Below are the code and all the weights of a small trained network. Each question names an input and a class and asks about switching units off, where a switched-off unit gives its printed mean instead of its output.

import numpy as np


def w(rows, s, z=0):
    codes = np.array(rows[::2]) - 128.0
    scale = np.full(codes.shape[1], s)
    scale[-1] = z or s
    return codes * scale


def f(y):
    return y / 2 * (1 + np.tanh(0.7978845608 * (y + 0.044715 * y**3)))


def log_softmax(a):
    a = a - a.max(-1, keepdims=True)
    return a - np.log(np.exp(a).sum(-1, keepdims=True))


def net(x, mask):
    res = np.array(x, float).reshape(1, 6) / 4 @ E
    y = f(res @ A[0][:, :-1].T + A[0][:, -1])
    res = res + np.where(mask, y, B[0][:, -1]) @ B[0][:, :-1]
    return log_softmax(res[-1] @ U[:, :-1].T + U[:, -1])


A, B = {}, {}
E = w([
[173,134,113,140,203,117,109,98,122,254,171],'x0',
[124,128,124,132,135,133,127,125,138,123,133],'x1',
[159,122,237,161,161,154,231,101,142,124,111],'x2',
[105,96,127,48,148,195,128,86,27,124,167],'x3',
[142,147,124,139,108,136,123,111,115,131,124],'x4',
[122,130,119,139,126,132,134,126,121,131,125],'x5',
],0.015)
A[0] = w([
[137,128,130,135,176,154,114,89,117,171,143,107],'n1',
[154,136,225,158,166,146,235,98,127,120,126,167],'n2',
[156,167,123,170,119,82,123,145,189,131,104,255],'n3',
[139,152,64,123,140,92,70,133,107,164,162,170],'n4',
[107,99,127,46,153,211,132,88,53,115,151,183],'n5',
[112,120,187,147,121,135,156,124,126,94,116,137],'n6',
[86,133,88,106,101,94,66,152,121,89,131,214],'n7',
[125,134,117,95,150,138,133,100,102,178,177,109],'n8',
[164,133,122,146,193,120,105,100,135,248,168,180],'n9',
[124,114,160,129,143,171,184,116,113,122,135,114],'n10',
[116,137,138,120,74,129,142,141,122,46,105,252],'n11',
],0.012,0.0084)
B[0] = w([
[168,117,165,120,146,114,103,142,98,112,148,175],'n1',
[194,159,204,131,150,133,174,141,137,123,112,234],'n2',
[105,110,128,175,155,69,142,175,156,145,96,230],'n3',
[123,92,85,95,138,92,97,101,144,142,111,214],'n4',
[142,146,118,45,80,170,115,106,133,67,246,248],'n5',
[147,99,148,120,131,132,182,92,154,112,132,167],'n6',
[63,149,142,162,85,135,73,163,84,144,121,231],'n7',
[140,110,138,93,140,118,80,126,93,89,128,180],'n8',
[177,140,122,118,189,79,104,174,105,157,142,251],'n9',
[170,138,150,110,109,154,147,111,131,127,125,172],'n10',
[85,121,155,142,112,158,144,92,160,89,97,222],'n11',
],0.014,0.022)
U = w([
[8,86,131,254,67,88,98,147,115,126,73,250],'0',
[133,60,2,157,184,42,93,155,139,223,75,151],'1',
[131,80,159,197,172,120,242,85,200,77,27,196],'2',
[200,197,167,206,207,62,190,178,106,198,129,47],'3',
[23,199,77,109,48,233,96,94,98,104,188,164],'4',
[158,51,48,77,143,82,51,58,79,106,192,108],'5',
[187,122,137,98,61,211,234,12,178,95,171,76],'6',
[251,177,194,114,159,156,109,136,65,105,183,3],'7',
],0.0064,0.0036)

Each question gives the input, the list of numbers given to net, and the class t.
The units are the neurons (one row each of A and B). Each row of codes is followed by its name. A weight is (code - 128) times the scale printed after its matrix; where a second scale follows, it is the last column's (A, B and U).
mask holds one flag per neuron, in row order. A switched-off neuron (its flag False) gives its mean, the last column of its row in B, instead of its output. The means were averaged over made-up inputs and are rounded, as every weight is.
A unit's drop is (log p(t) with every unit on - log p(t) with that unit switched off) / (log p(t) with every unit on - log p(t) with every unit switched off).
The circuit of an input: a set's keep is (log p(t) with only the set's units on - log p(t) with every unit switched off) / (log p(t) with every unit on - log p(t) with every unit switched off). Starting from all 11 units, units are removed one at a time, each time the one whose removal leaves the highest keep (on an exact tie, the one counted first), for as long as the keep stays at least 0.8.
units of the circuit, in order: the units of the circuit, biggest drop first
unit that matters most: the unit with the biggest drop
top k neurons: the k neurons with the biggest drops, biggest first
drop of u: that unit's drop, to one decimal
input [-1,-6,5,3,-7,5], class 6: unit that matters most -> n9
input [-1,-8,3,-3,-1,-3], class 2: units of the circuit, in order -> [n9 n5]
input [8,-5,-4,0,-5,-6], class 1: top 2 neurons -> [n5 n9]
input [0,-6,7,-5,0,-4], class 2: top 2 neurons -> [n9 n6]
input [-1,-6,-8,-8,2,2], class 0: top 2 neurons -> [n7 n9]
input [1,0,0,6,3,6], class 5: top 4 neurons -> [n2 n7 n11 n8]
input [-8,-2,1,0,-4,-7], class 2: top 3 neurons -> [n5 n6 n11]
input [0,-3,-5,7,-2,2], class 4: top 2 neurons -> [n9 n5]
input [0,-7,1,0,-8,7], class 2: units of the circuit, in order -> [n5 n9]
input [0,-6,7,4,-3,-4], class 6: top 2 neurons -> [n9 n6]
input [-7,-1,0,-5,2,5], class 0: top 2 neurons -> [n2 n7]
input [0,4,-1,0,6,3], class 0: top 3 neurons -> [n5 n9 n2]
input [-7,-2,0,1,-1,2], class 4: top 2 neurons -> [n3 n2]
input [5,-5,-1,2,5,-1], class 5: units of the circuit, in order -> [n2]
input [-1,-2,-4,-5,5,-3], class 0: drop of n9 -> 0.1
input [-6,-5,-4,-1,-1,5], class 0: drop of n5 -> 0.7
input [0,-2,6,-4,8,2], class 2: drop of n9 -> 0.5
input [-4,3,-3,1,-4,0], class 4: drop of n3 -> 0.6
